(in the rows, 128 means zero)
Each row is followed by its class.
[103,  94, 114,  93,  53, 117, 126,  93, 195, 151, 156, 103, 128, 168, 153,
 130, 108, 224,  96,  79, 108, 127, 140, 118, 118,  85, 107, 108, 151, 187,
 114, 128] -> q_573
[155, 128, 101, 118, 101, 140, 145, 127, 151, 140, 196,  78, 146, 103, 113,
 108, 120, 201, 130, 141,  90, 121, 133, 153, 168, 128,  15, 148, 207, 184,
 123,  97] -> q_548
[ 83, 126, 114,  92,  32, 119, 116,  91, 199, 162, 158, 133, 144, 181, 146,
 116, 128, 199, 112,  90, 114, 132, 149,  78, 129,  73, 111,  68, 159, 173,
 132, 122] -> q_34
[129, 156,  83, 152, 115, 134, 191, 138, 111, 116, 120,  90,  92, 158, 145,
 123, 193, 181, 103, 117,  79, 140, 120, 140, 100, 149, 120, 110,  82,  93,
 190, 184] -> q_34
[153, 126, 115, 114,  92, 139, 158, 144, 144, 144, 192,  75, 157, 103, 102,
 105, 121, 209, 114, 131,  86, 127, 141, 150, 168, 123,  23, 149, 186, 179,
 149,  99] -> q_163
[ 79,  82,  72, 105, 105, 173, 139, 101, 161, 142, 139,  32, 129, 109, 144,
 173, 116, 168, 149, 126, 125, 116, 145, 127, 143, 121,  54, 176, 151,  97,
 144, 115] -> q_777
[120, 154,  83, 160, 140, 125, 166, 128, 106, 102, 116,  86, 105, 144, 160,
 125, 199, 152,  96, 113,  94, 140, 139, 138, 111, 158, 140, 120,  92,  54,
 175, 187] -> q_653
[ 72, 108, 120,  98,  55, 109, 117,  87, 170, 152, 156, 110, 133, 186, 152,
 138, 119, 203, 102,  84, 114, 124, 146,  82, 123,  72, 126,  80, 152, 165,
 133, 125] -> q_34
[154, 158,  84, 180, 128, 121, 190, 128, 120,  85, 139, 115,  88, 161, 142,
 119, 213, 154, 122, 115, 109, 124, 138, 129, 123, 145, 127, 106,  84,  84,
 171, 181] -> q_681
[147,  91,  97,  89,  94, 147, 146, 132, 156, 150, 181,  38, 147, 121, 105,
 100,  97, 195, 115, 133,  66, 106, 125, 172, 160, 124,  41, 160, 161, 172,
 153, 102] -> q_573
[159, 158,  91, 159, 109, 128, 198, 142, 104, 112, 120,  87,  82, 153, 141,
 118, 168, 180, 130, 123,  73, 124, 128, 168,  97, 158,  99, 131,  75,  96,
 176, 176] -> q_884
[ 80,  91, 138,  99,  71,  96, 108,  89, 162, 150, 174, 102, 138, 168, 158,
 149, 102, 222, 105,  86, 117, 117, 133, 118, 117,  79,  98,  82, 169, 182,
 119, 104] -> q_653
[123, 100, 100,  89,  76, 137, 162, 125, 142, 142, 168,  41, 132, 103, 108,
 117,  68, 204, 143, 164,  98, 108, 139, 179, 166, 130,  19, 147, 182, 186,
 147,  83] -> q_884
[ 86, 110, 126, 100,  55, 103, 124,  87, 171, 143, 160, 115, 143, 178, 148,
 134, 127, 209,  98,  77, 102, 130, 140,  80, 128,  71, 112,  79, 155, 177,
 123, 121] -> q_34
[ 91, 115, 119, 101,  53, 116,  98,  76, 201, 149, 167, 118, 141, 183, 148,
 116, 133, 191, 121,  84, 132, 129, 143, 100, 118,  71, 124,  71, 172, 167,
 121, 133] -> q_396
[ 91, 107, 118,  96,  78, 122, 107,  82, 178, 127, 154, 137, 117, 173, 145,
 123, 130, 184, 127,  93, 118, 112, 153,  79, 131,  79, 130,  86, 173, 153,
 111, 119] -> q_548
[ 89, 103, 134, 104,  62,  97, 121,  89, 192, 145, 161,  91, 131, 165, 166,
 146, 115, 209, 101,  83, 116, 128, 131, 107, 125,  72, 105,  83, 167, 183,
 110, 119] -> q_648
[ 87,  80,  51,  91,  97, 173, 147,  87, 154, 132, 125,  26, 126, 127, 127,
 137, 137, 157, 132, 115,  98, 130, 133, 120, 139, 118,  75, 175, 127, 102,
 144, 120] -> q_479
[159, 184,  70, 144, 160, 137, 102, 135, 151, 149, 176, 106, 169, 106, 146,
 153, 141, 161, 117, 142, 144, 180, 111, 200,  94, 179,  50, 147, 168, 178,
  80, 122] -> q_653
[138, 103, 117, 103, 107, 130, 158, 132, 143, 129, 171,  55, 151, 107, 110,
 107, 116, 204, 129, 144,  79, 126, 124, 168, 162, 110,  39, 139, 178, 172,
 162, 112] -> q_396
[169, 185,  62, 153, 150, 138, 100, 136, 161, 140, 183, 106, 141, 120, 151,
 147, 142, 155, 122, 137, 142, 165, 109, 213,  83, 171,  51, 145, 149, 187,
  87, 133] -> q_681
[180, 214,  55, 144, 133, 137, 120, 136, 162, 159, 194, 102, 159, 110, 155,
 137, 177, 160, 120, 120, 138, 182, 120, 219,  85, 186,  51, 148, 199, 188,
  68, 143] -> q_66
[160, 185,  70, 155, 141, 150, 103, 137, 170, 178, 176,  85, 188, 122, 164,
 145, 139, 174, 124, 124, 141, 208, 110, 219,  75, 178,  81, 151, 133, 176,
  76, 161] -> q_396
[133,  95, 125,  84,  88, 133, 165, 126, 153, 150, 167,  38, 151, 110, 131,
 121, 101, 200, 118, 145,  77,  99, 138, 181, 176, 131,  43, 147, 185, 154,
 167,  99] -> q_777
[ 64,  89,  61, 113, 101, 170, 110, 111, 174, 140, 130,  22, 124, 108, 131,
 135, 108, 158, 133, 124, 101, 114, 122, 116, 135,  96,  50, 160, 135, 102,
 147, 109] -> q_648
[108, 153,  69, 140, 121, 135, 182, 128,  95, 104, 100,  76,  97, 144, 157,
 133, 192, 150, 106, 111,  82, 145, 133, 115, 105, 151, 153, 117,  71,  54,
 179, 198] -> q_34
[193, 200,  59, 146, 138, 156, 116, 143, 181, 155, 190, 113, 158, 119, 137,
 131, 163, 152, 112, 120, 132, 186, 117, 201,  88, 185,  62, 163, 156, 182,
  74, 152] -> q_573
[136, 160,  89, 154, 130, 125, 184, 131,  85,  90, 114,  85,  68, 130, 143,
 132, 182, 135, 130, 116,  99, 126, 143, 123, 107, 148, 131, 125,  85,  62,
 172, 185] -> q_884
[153, 152,  85, 164, 133, 135, 194, 138, 113,  94, 118,  95,  83, 135, 144,
 122, 211, 156,  97, 100,  86, 146, 135, 132, 110, 155, 136, 143,  83,  74,
 174, 205] -> q_573
[ 90, 110, 108,  81,  45, 127, 107,  79, 204, 153, 155, 119, 126, 200, 139,
  98, 141, 180, 120,  77, 119, 111, 156,  88, 123,  81, 134,  93, 155, 144,
 126, 115] -> q_479
[ 76,  80,  53, 116, 108, 169, 139,  99, 157, 143, 130,  25, 126, 116, 135,
 152, 126, 168, 129, 114, 110, 116, 135, 141, 137, 110,  48, 179, 160, 118,
 129, 108] -> q_66
[165, 193,  78, 135, 148, 139, 105, 146, 154, 156, 185,  87, 140, 100, 151,
 165, 126, 173, 124, 135, 119, 176, 116, 206,  72, 166,  34, 180, 164, 188,
  87, 141] -> q_248
[ 65,  86,  71, 118, 101, 162, 134, 108, 158, 148, 150,  36, 147, 112, 140,
 153, 107, 187, 128, 126, 116, 134, 138, 139, 141, 120,  51, 158, 150, 115,
 137, 110] -> q_653
[176, 214,  66, 144, 126, 146, 120, 139, 187, 152, 186,  96, 155, 110, 148,
 136, 157, 166, 117, 124, 115, 183, 124, 202,  81, 180,  42, 164, 164, 178,
  74, 154] -> q_248
[ 76,  84,  59, 114, 113, 177, 140, 115, 156, 138, 137,  38, 128, 113, 133,
 151, 118, 185, 147, 134, 128, 140, 139, 127, 131, 110,  47, 167, 139, 117,
 140, 124] -> q_396
[101,  96, 122, 108,  61,  96, 109,  79, 182, 130, 166, 118, 130, 192, 152,
 125, 117, 198, 111,  83, 112, 101, 139, 109, 126,  72, 117,  74, 142, 180,
 120, 113] -> q_681
[ 77,  92,  47, 114, 115, 177, 112, 109, 169, 134, 131,  15, 116, 115, 121,
 134, 114, 151, 135, 126, 101, 101, 117, 112, 130, 102,  39, 167, 130, 102,
 140, 103] -> q_648
[147, 143,  90, 177, 126, 131, 161, 129, 115,  99, 131,  92,  83, 172, 138,
 105, 193, 148, 121, 107,  82, 105, 123, 144, 104, 147, 125, 118,  59,  82,
 183, 182] -> q_681
[ 91, 102, 137, 101,  54,  95, 118,  86, 190, 145, 159,  98, 130, 173, 160,
 136, 115, 205, 102,  85, 111, 119, 133,  98, 129,  67, 110,  77, 163, 183,
 119, 118] -> q_648
[113,  85, 101,  89, 106, 159, 138, 132, 151, 142, 169,  46, 120, 109, 115,
 108,  81, 207, 137, 157,  89,  99, 129, 179, 158, 131,  30, 151, 187, 171,
 145,  86] -> q_548
[175, 209,  60, 149, 143, 149, 111, 134, 182, 153, 186, 107, 172, 114, 148,
 127, 177, 156, 114, 126, 144, 203, 117, 196,  86, 172,  64, 133, 166, 179,
  79, 158] -> q_396
[115,  83,  99, 105,  90, 140, 128, 121, 160, 126, 162,  50, 134, 129, 113,
  94,  91, 184, 119, 144,  86,  90, 131, 179, 162, 125,  36, 144, 156, 178,
 152,  90] -> q_681
[104, 106, 106,  94,  75, 134, 158, 129, 148, 157, 165,  35, 161, 112, 123,
 113,  93, 209, 112, 143,  73, 130, 132, 162, 170, 122,  53, 136, 171, 164,
 168, 111] -> q_34
[ 89,  93,  60, 113,  98, 177, 133, 114, 157, 140, 123,  30, 125, 111, 127,
 132, 116, 177, 120, 112,  91, 121, 134, 126, 134, 114,  55, 171, 121, 101,
 149, 121] -> q_163
[ 82, 101, 133,  98,  53, 105, 110,  85, 183, 148, 163, 106, 121, 167, 157,
 150, 103, 219, 109,  84, 112, 119, 146,  99, 110,  72, 100, 107, 157, 185,
 121, 124] -> q_248
[ 67, 121, 101,  97,  53, 117, 106,  89, 191, 135, 142, 129, 125, 181, 140,
 123, 126, 197, 128,  93, 125, 117, 148,  72, 125,  73, 124,  77, 159, 142,
 131, 119] -> q_34
[145, 160, 100, 165, 145, 115, 193, 138, 112,  81, 116,  87,  82, 134, 154,
 135, 213, 141, 108, 112,  90, 137, 128, 117, 123, 136, 126, 119, 100,  62,
 169, 189] -> q_648
[168, 157, 103, 162, 112, 118, 202, 133, 113, 101, 130,  93,  88, 153, 140,
 119, 185, 178, 122, 110,  66, 132, 121, 165, 104, 147, 102, 115,  84, 105,
 172, 174] -> q_884
[145, 162,  90, 168, 131, 131, 173, 143, 117, 109, 121,  96,  95, 150, 146,
 108, 198, 184, 122, 116,  90, 140, 126, 152,  95, 145, 119, 122,  89,  81,
 186, 196] -> q_396
[151, 114,  90,  98,  95, 147, 162, 128, 150, 146, 184,  59, 131, 127,  98,
 104, 128, 205, 128, 136,  96, 111, 129, 156, 154, 126,  14, 163, 183, 179,
 145,  85] -> q_479
[177, 200,  64, 154, 148, 147, 109, 136, 180, 146, 180, 103, 167, 119, 149,
 130, 175, 163, 122, 123, 134, 198, 113, 202,  82, 171,  60, 141, 156, 171,
  81, 158] -> q_396
[ 79,  82,  80, 104, 115, 176, 143, 113, 148, 136, 137,  36, 117,  97, 137,
 170, 117, 164, 143, 127, 122, 110, 145, 125, 141, 121,  43, 183, 153, 104,
 146, 111] -> q_777
[ 92,  96,  62, 112, 108, 168, 127,  94, 166, 139, 150,  28, 144, 120, 125,
 149, 120, 156, 132, 120,  85, 130, 142, 114, 140, 109,  56, 186, 129, 115,
 138, 127] -> q_248
[ 63,  94,  72, 117, 106, 158, 132, 103, 156, 140, 151,  51, 150,  98, 139,
 158, 119, 176, 124, 124, 126, 145, 143, 119, 145, 113,  51, 154, 163, 123,
 130, 110] -> q_653
[161, 157,  80, 162, 124, 124, 184, 135, 103, 125, 120,  86,  93, 164, 152,
 118, 196, 186, 103, 107,  70, 117, 116, 181,  88, 155, 104, 136, 102, 108,
 170, 172] -> q_66
[144, 147,  73, 148, 124, 140, 179, 129, 105, 101, 120,  89,  88, 137, 144,
 124, 196, 148,  98, 102,  91, 139, 136, 124, 105, 157, 141, 145,  82,  78,
 167, 199] -> q_573
[116,  91, 104,  97,  89, 140, 142, 132, 167, 133, 158,  38, 131, 114, 117,
 110,  93, 199, 126, 156,  93, 107, 121, 169, 164, 124,  23, 145, 177, 175,
 148,  89] -> q_648
[ 87, 115, 112, 103,  67, 110, 105,  86, 185, 140, 149, 137, 129, 176, 143,
 121, 143, 182, 128,  78, 130, 105, 162,  84, 129,  67, 116,  99, 189, 157,
 106, 109] -> q_66
[152, 160,  95, 162, 130, 119, 190, 135, 122,  97, 128,  90,  97, 142, 150,
 127, 211, 157, 112, 116,  80, 144, 113, 133, 115, 139, 121, 107,  94,  84,
 177, 184] -> q_648
[176, 207,  66, 126, 134, 136, 127, 134, 164, 151, 186, 109, 152, 113, 149,
 140, 173, 170, 127, 121, 126, 199, 125, 199,  90, 172,  58, 169, 186, 179,
  88, 146] -> q_479
[ 78,  92,  66, 114,  82, 164, 151, 100, 156, 149, 144,  27, 130, 112, 129,
 145,  92, 177, 137, 132, 115, 129, 145, 140, 142, 118,  52, 160, 139, 130,
 142, 112] -> q_884
[182, 204,  69, 125, 138, 138, 140, 133, 146, 136, 177, 111, 130, 105, 136,
 141, 178, 161, 122, 119, 131, 182, 115, 184,  85, 172,  50, 162, 180, 188,
  83, 141] -> q_479
[145, 152,  86, 161, 119, 125, 192, 127, 103, 122, 132,  86, 105, 149, 154,
 127, 210, 168, 109,  98,  86, 135, 130, 154, 104, 150, 127, 124, 107,  93,
 164, 184] -> q_66
[170, 191,  81, 143, 129, 138, 117, 131, 160, 168, 192,  87, 169, 118, 152,
 149, 125, 147, 129, 127, 135, 187, 131, 204,  97, 175,  67, 149, 153, 179,
  72, 139] -> q_884
[145, 166,  97, 160, 133, 117, 186, 137, 104,  88, 116,  91,  76, 125, 152,
 136, 196, 166, 111, 111,  76, 133, 133, 127, 101, 144, 115, 141,  91,  72,
 173, 197] -> q_248
[137, 160,  76, 157, 128, 121, 185, 129,  99, 110, 111,  87,  98, 140, 166,
 127, 212, 156, 103, 105,  91, 138, 138, 154, 107, 156, 140, 129, 108,  69,
 167, 191] -> q_66
[ 83, 110, 107, 102,  68, 117,  88,  81, 176, 138, 148, 145, 124, 186, 137,
 123, 140, 169, 142,  80, 128,  98, 156,  80, 119,  66, 124, 103, 181, 148,
 116, 107] -> q_66
[ 84,  99,  58, 108,  96, 165, 135,  95, 160, 122, 126,  31, 126, 108, 119,
 126, 112, 135, 133, 116,  95, 114, 148, 113, 148, 106,  60, 164, 135,  97,
 131, 113] -> q_884
[102,  98, 102,  97,  84, 146, 131, 135, 161, 151, 162,  48, 143, 110, 120,
 112,  85, 198, 131, 159, 101, 119, 132, 160, 159, 125,  35, 150, 175, 176,
 155,  94] -> q_648
[191, 199,  76, 139, 121, 146, 120, 126, 172, 154, 186, 103, 157, 121, 155,
 146, 171, 158, 125, 119, 130, 165, 123, 198,  92, 193,  42, 158, 172, 176,
  82, 145] -> q_777
[148, 191,  66, 142, 138, 160, 105, 142, 168, 181, 174,  92, 178, 132, 144,
 136, 141, 138, 117, 131, 132, 188, 118, 182,  94, 175,  87, 142, 130, 161,
  93, 147] -> q_34
[107, 121, 128, 109,  58, 104, 110,  83, 195, 128, 167, 128, 116, 175, 133,
 131, 125, 201, 133,  84, 112, 103, 146,  78, 120,  68,  94, 102, 168, 171,
 113, 119] -> q_248
[ 84, 122, 119,  95,  45, 120,  94,  88, 203, 158, 167, 110, 127, 177, 146,
 117, 111, 190, 107,  85, 109, 108, 154,  97, 109,  79, 109,  99, 158, 166,
 123, 125] -> q_248
[163, 202,  66, 139, 131, 148, 122, 143, 168, 168, 180,  97, 165, 126, 151,
 142, 153, 163, 109, 129, 123, 195, 112, 196,  87, 175,  63, 135, 149, 180,
  93, 149] -> q_34
[125,  83, 112,  82,  86, 147, 149, 122, 152, 148, 156,  46, 145, 114, 129,
 129,  92, 204, 126, 153,  92, 100, 141, 177, 168, 141,  27, 165, 183, 171,
 158,  90] -> q_777
